Here is a tiny trained network, its code and every weight. The questions are about switching its units off for an input and a target symbol, where a switched-off unit gives its printed mean instead of its output.

import numpy as np


def w(rows, s, z=0):
    codes = np.array(rows[::2]) - 128.0
    scale = np.full(codes.shape[1], s)
    scale[-1] = z or s
    return codes * scale


def f(y):
    return y / 2 * (1 + np.tanh(0.7978845608 * (y + 0.044715 * y**3)))


def softmax(a):
    e = np.exp(a - a.max(-1, keepdims=True))
    return e / e.sum(-1, keepdims=True)


def log_softmax(a):
    a = a - a.max(-1, keepdims=True)
    return a - np.log(np.exp(a).sum(-1, keepdims=True))


def net(x, mask):
    ids = ['ΞΠΦΩγδεηλμτψ'.index(c) for c in x.split()]
    T = len(ids)
    res = E[ids] + P[:T]
    u = 0
    for l in range(2):
        r = res
        for j in range(3):
            rows = slice(4 * j, 4 * j + 4)
            q, k, v = (r @ M[l][rows].T for M in (Q, K, V))
            z = softmax(np.where(np.tri(T) > 0, q @ k.T / 4**0.5, -1e9)) @ v
            o = O[l][rows]
            res = res + np.where(mask[u + j], z, o[:, -1]) @ o[:, :-1]
        u += 3
        y = f(res @ A[l][:, :-1].T + A[l][:, -1])
        res = res + np.where(mask[u : u + 4], y, B[l][:, -1]) @ B[l][:, :-1]
        u += 4
    return log_softmax(res[-1] @ U[:, :-1].T + U[:, -1])


Q, K, V, O, A, B = {}, {}, {}, {}, {}, {}
E = w([
[145,148,122,186,237,116,145,58],'Ξ',
[113,199,120,114,119,17,76,117],'Π',
[118,74,154,106,101,75,41,133],'Φ',
[242,86,103,163,166,89,177,92],'Ω',
[146,187,148,176,20,162,143,100],'γ',
[141,225,99,212,87,152,112,167],'δ',
[217,100,200,142,165,128,223,145],'ε',
[135,126,71,51,129,175,68,107],'η',
[87,104,254,158,143,42,103,67],'λ',
[182,229,104,193,74,153,141,218],'μ',
[146,180,185,114,204,98,201,204],'τ',
[187,192,151,160,18,173,162,142],'ψ',
],0.014)
P = w([
[74,2,88,202,126,103,182,94],'0',
[121,69,86,216,194,122,128,126],'1',
[125,95,102,194,176,131,127,127],'2',
[132,115,113,168,161,139,129,134],'3',
[136,133,123,149,147,140,130,137],'4',
[141,150,127,129,133,142,131,141],'5',
[147,162,129,112,122,143,134,150],'6',
[147,171,130,95,112,146,136,154],'7',
[153,178,125,78,99,145,141,164],'8',
],0.0097)
Q[0] = w([
[140,85,197,20,233,82,149,78],'0.h0',
[133,128,198,141,143,119,83,119],'0.h0',
[111,117,143,70,140,103,152,65],'0.h0',
[54,122,73,126,93,111,121,137],'0.h0',
[99,127,89,160,113,83,160,142],'0.h1',
[137,182,72,117,141,55,100,119],'0.h1',
[13,162,135,98,122,128,174,126],'0.h1',
[175,225,150,232,82,133,73,139],'0.h1',
[93,106,52,76,140,20,114,74],'0.h2',
[243,91,78,83,97,130,59,4],'0.h2',
[128,161,130,186,77,135,5,174],'0.h2',
[91,234,71,122,214,136,110,131],'0.h2',
],0.015)
K[0] = w([
[225,152,217,101,149,157,87,110],'0.h0',
[141,133,164,150,111,92,118,148],'0.h0',
[168,175,168,105,120,130,101,99],'0.h0',
[119,123,105,123,117,103,103,147],'0.h0',
[102,125,97,176,124,109,165,119],'0.h1',
[120,163,81,108,142,59,111,116],'0.h1',
[79,138,153,100,157,132,168,137],'0.h1',
[152,194,146,156,108,108,119,97],'0.h1',
[95,129,79,92,135,40,89,112],'0.h2',
[207,91,56,77,93,156,88,62],'0.h2',
[113,143,123,141,40,127,36,147],'0.h2',
[7,202,49,127,173,161,180,117],'0.h2',
],0.017)
V[0] = w([
[142,114,175,98,141,152,54,204],'0.h0',
[148,126,108,82,133,121,95,128],'0.h0',
[147,117,78,54,133,179,73,94],'0.h0',
[77,71,161,134,125,254,150,104],'0.h0',
[163,121,79,152,56,122,58,97],'0.h1',
[119,175,70,75,173,139,213,96],'0.h1',
[114,146,125,112,156,136,161,118],'0.h1',
[120,162,55,126,110,137,127,79],'0.h1',
[140,168,80,22,118,160,144,202],'0.h2',
[135,96,95,214,66,159,108,197],'0.h2',
[129,146,113,87,131,139,133,152],'0.h2',
[127,129,152,107,156,108,135,85],'0.h2',
],0.0087)
O[0] = w([
[250,166,139,170,103,124,31,107,107],'0.h0',
[157,158,150,106,117,98,120,146,121],'0.h0',
[122,136,228,81,100,108,194,204,109],'0.h0',
[74,58,255,138,132,189,208,112,140],'0.h0',
[97,148,186,207,249,182,146,171,252],'0.h1',
[118,182,105,136,73,30,42,95,62],'0.h1',
[129,146,114,121,98,97,98,118,86],'0.h1',
[99,179,152,196,171,127,71,129,177],'0.h1',
[144,23,166,224,163,132,133,62,97],'0.h2',
[65,211,119,159,90,135,119,102,170],'0.h2',
[136,89,143,149,141,132,134,112,116],'0.h2',
[150,120,121,88,137,121,131,155,118],'0.h2',
],0.0053,0.0026)
A[0] = w([
[11,88,187,177,83,24,35,97,123],'0.n0',
[80,80,217,59,140,149,65,140,80],'0.n1',
[122,31,63,95,114,171,100,78,95],'0.n2',
[157,66,150,211,212,58,86,115,2],'0.n3',
],0.012,0.0023)
B[0] = w([
[102,87,199,153,251,220,252,188,211],'0.n0',
[208,142,14,108,105,91,29,105,254],'0.n1',
[94,93,216,149,213,132,222,255,205],'0.n2',
[106,55,194,82,161,224,228,141,187],'0.n3',
],0.0079,0.0047)
Q[1] = w([
[113,57,114,79,96,116,100,148],'1.h0',
[112,60,228,196,144,143,140,75],'1.h0',
[203,131,108,32,174,56,39,132],'1.h0',
[80,32,127,184,187,96,147,62],'1.h0',
[143,77,112,101,134,168,140,135],'1.h1',
[116,128,120,170,233,100,157,123],'1.h1',
[61,89,207,125,116,111,59,169],'1.h1',
[115,117,100,203,81,227,118,197],'1.h1',
[140,173,116,204,68,107,163,85],'1.h2',
[127,148,153,110,156,125,184,112],'1.h2',
[105,133,183,194,153,105,142,83],'1.h2',
[118,47,130,115,106,4,142,80],'1.h2',
],0.022)
K[1] = w([
[100,112,69,80,120,116,113,171],'1.h0',
[223,88,130,82,75,171,54,158],'1.h0',
[51,160,95,83,184,122,191,46],'1.h0',
[227,3,85,105,111,139,77,149],'1.h0',
[163,96,120,127,141,173,120,113],'1.h1',
[134,129,190,179,188,99,136,72],'1.h1',
[112,140,158,166,129,107,84,196],'1.h1',
[79,63,72,145,109,147,138,156],'1.h1',
[66,128,87,144,114,101,185,116],'1.h2',
[125,115,124,105,189,133,104,104],'1.h2',
[69,115,140,177,119,139,142,65],'1.h2',
[165,209,161,129,155,116,160,107],'1.h2',
],0.027)
V[1] = w([
[132,136,135,114,119,109,145,166],'1.h0',
[100,137,159,146,154,101,134,104],'1.h0',
[158,122,130,122,122,141,126,149],'1.h0',
[96,148,131,123,131,95,147,123],'1.h0',
[129,61,83,128,129,118,119,88],'1.h1',
[110,131,107,69,72,106,157,187],'1.h1',
[129,105,141,145,114,84,48,138],'1.h1',
[145,123,153,123,127,210,129,196],'1.h1',
[74,132,100,74,207,146,104,85],'1.h2',
[181,94,170,89,173,48,122,113],'1.h2',
[164,118,157,74,96,156,155,70],'1.h2',
[92,127,203,3,80,156,147,121],'1.h2',
],0.014)
O[1] = w([
[115,102,119,107,79,130,156,154,138],'1.h0',
[99,129,130,98,105,135,127,89,143],'1.h0',
[135,111,117,129,112,140,137,171,134],'1.h0',
[104,125,144,106,97,113,142,100,123],'1.h0',
[158,172,195,130,104,130,123,209,130],'1.h1',
[159,170,141,161,209,148,59,102,97],'1.h1',
[199,148,66,139,97,180,210,119,40],'1.h1',
[82,172,125,116,120,63,132,69,252],'1.h1',
[111,116,96,139,177,64,144,199,211],'1.h2',
[91,185,2,132,167,162,133,211,154],'1.h2',
[92,117,147,157,55,137,95,190,66],'1.h2',
[150,110,106,253,117,54,93,192,88],'1.h2',
],0.0086,0.012)
A[1] = w([
[178,153,64,141,26,137,13,100,4],'1.n0',
[177,191,119,213,37,199,97,65,57],'1.n1',
[188,138,65,88,49,109,3,123,128],'1.n2',
[98,70,155,172,206,213,196,161,7],'1.n3',
],0.015,0.0038)
B[1] = w([
[52,140,252,53,203,159,98,151,154],'1.n0',
[126,78,31,149,92,142,159,147,157],'1.n1',
[193,132,99,182,70,123,128,110,174],'1.n2',
[206,127,143,163,100,149,133,139,248],'1.n3',
],0.02,0.013)
U = w([
[184,73,158,152,153,134,189,185,189],'Ξ',
[106,103,96,2,160,88,123,183,255],'Π',
[173,202,44,134,38,78,127,106,162],'Φ',
[140,215,168,106,87,217,76,134,140],'Ω',
[114,77,179,151,71,99,86,130,66],'γ',
[136,133,168,119,121,131,143,96,34],'δ',
[87,93,145,155,98,164,106,162,93],'ε',
[77,221,182,151,41,121,236,175,80],'η',
[111,146,140,190,130,125,72,139,38],'λ',
[132,110,118,103,89,166,175,116,74],'μ',
[113,121,95,142,131,205,139,152,48],'τ',
[106,63,136,150,41,124,115,156,95],'ψ',
],0.0072,0.0063)

Each question gives the input, a string of symbols that net reads in full, and the target symbol t.
The units are the heads (4 rows each of Q, K, V and O) and the neurons (one row each of A and B). Each row of codes is followed by its name. A weight is (code - 128) times the scale printed after its matrix; where a second scale follows, it is the last column's (O, A, B and U).
mask holds one flag per unit, layer by layer, with each layer's heads first. A switched-off unit (its flag False) gives its mean, the last column of its rows in O or B, instead of its output. The means were averaged over made-up inputs and are rounded, as every weight is.
A unit's drop is (log p(t) with every unit on - log p(t) with that unit switched off) / (log p(t) with every unit on - log p(t) with every unit switched off).
The circuit of an input: a set's keep is (log p(t) with only the set's units on - log p(t) with every unit switched off) / (log p(t) with every unit on - log p(t) with every unit switched off). Starting from the 12 units with the biggest drops (on a tie, the unit counted first), units are removed one at a time, each time the one whose removal leaves the highest keep (on an exact tie, the one counted first), for as long as the keep stays at least 0.8.
circuit, biggest first: the units of the circuit, biggest drop first
top k neurons: the k neurons with the biggest drops, biggest first
k most important neurons of layer l: the k neurons of layer l with the biggest drops, biggest first
input ε λ δ ε η, target Ξ: circuit, biggest first : 0.h2, 0.n2
input λ γ η Ξ Φ η η Φ Φ, target Φ: top 2 neurons : 0.n0, 0.n1
input η η Π γ λ η, target Φ: top 2 neurons : 0.n0, 1.n2
input μ Φ Φ η η τ δ Φ Φ, target Ω: 2 most important neurons of layer 1 : 1.n0, 1.n2
input Ξ η τ η γ, target Ξ: circuit, biggest first : 1.h1, 1.n3, 0.h1
input Φ δ η η Π, target Ξ: top 3 neurons : 0.n0, 1.n3, 0.n1
input η η Ξ τ ε η η τ η, target Ω: 2 most important neurons of layer 1 : 1.n0, 1.n2
input η Ω λ η η η λ λ ψ, target η: circuit, biggest first : 0.h0, 0.n1
input Φ η η Φ η Ω δ, target Φ: circuit, biggest first : 0.h2, 1.n1, 1.n0, 1.h1
input ε λ Ξ Ξ, target Π: 2 most important neurons of layer 1 : 1.n2, 1.n3
input Ξ τ γ τ, target Π: top 3 neurons : 0.n1, 1.n3, 1.n2
input Φ η δ, target Φ: circuit, biggest first : 1.n0, 0.n0
input ψ ε η η Φ ε, target Π: circuit, biggest first : 0.n3, 1.n3, 1.h1
input τ λ Φ Ω τ Φ Ξ η ψ, target τ: top 2 neurons : 1.n1, 1.n0
input Φ η μ μ ψ η Ω ψ, target Φ: most important neuron of layer 0 : 0.n2
input Φ η ψ λ λ λ μ, target Φ: top 2 neurons : 0.n1, 0.n2
input λ τ λ ε Φ η η, target Π: top 2 neurons : 0.n2, 1.n3
input Φ Φ η η Ξ λ Φ, target Φ: circuit, biggest first : 1.n2, 0.n1
input τ μ η, target Ξ: top 2 neurons : 1.n3, 0.n2
input λ ψ γ τ Φ ψ η λ λ, target Φ: top 2 neurons : 0.n0, 0.n2
input η η Ω η ε η Φ η Π, target Ξ: circuit, biggest first : 0.h2, 0.n0, 0.h1
input Φ η Φ γ γ, target Φ: top 2 neurons : 0.n1, 0.n2
input Ξ Φ η η η, target Φ: top 3 neurons : 0.n0, 0.n1, 1.n2
input λ η Φ λ Ξ λ, target Φ: top 2 neurons : 0.n2, 0.n3
input Ξ Φ λ Ξ ψ η Ω δ, target Ξ: circuit, biggest first : 1.h1, 1.n3, 0.h1
input η δ η, target Π: circuit, biggest first : 0.n0, 1.n3
input η η Ξ τ η Ω η η Ω, target Π: top 2 neurons : 0.n1, 1.n3
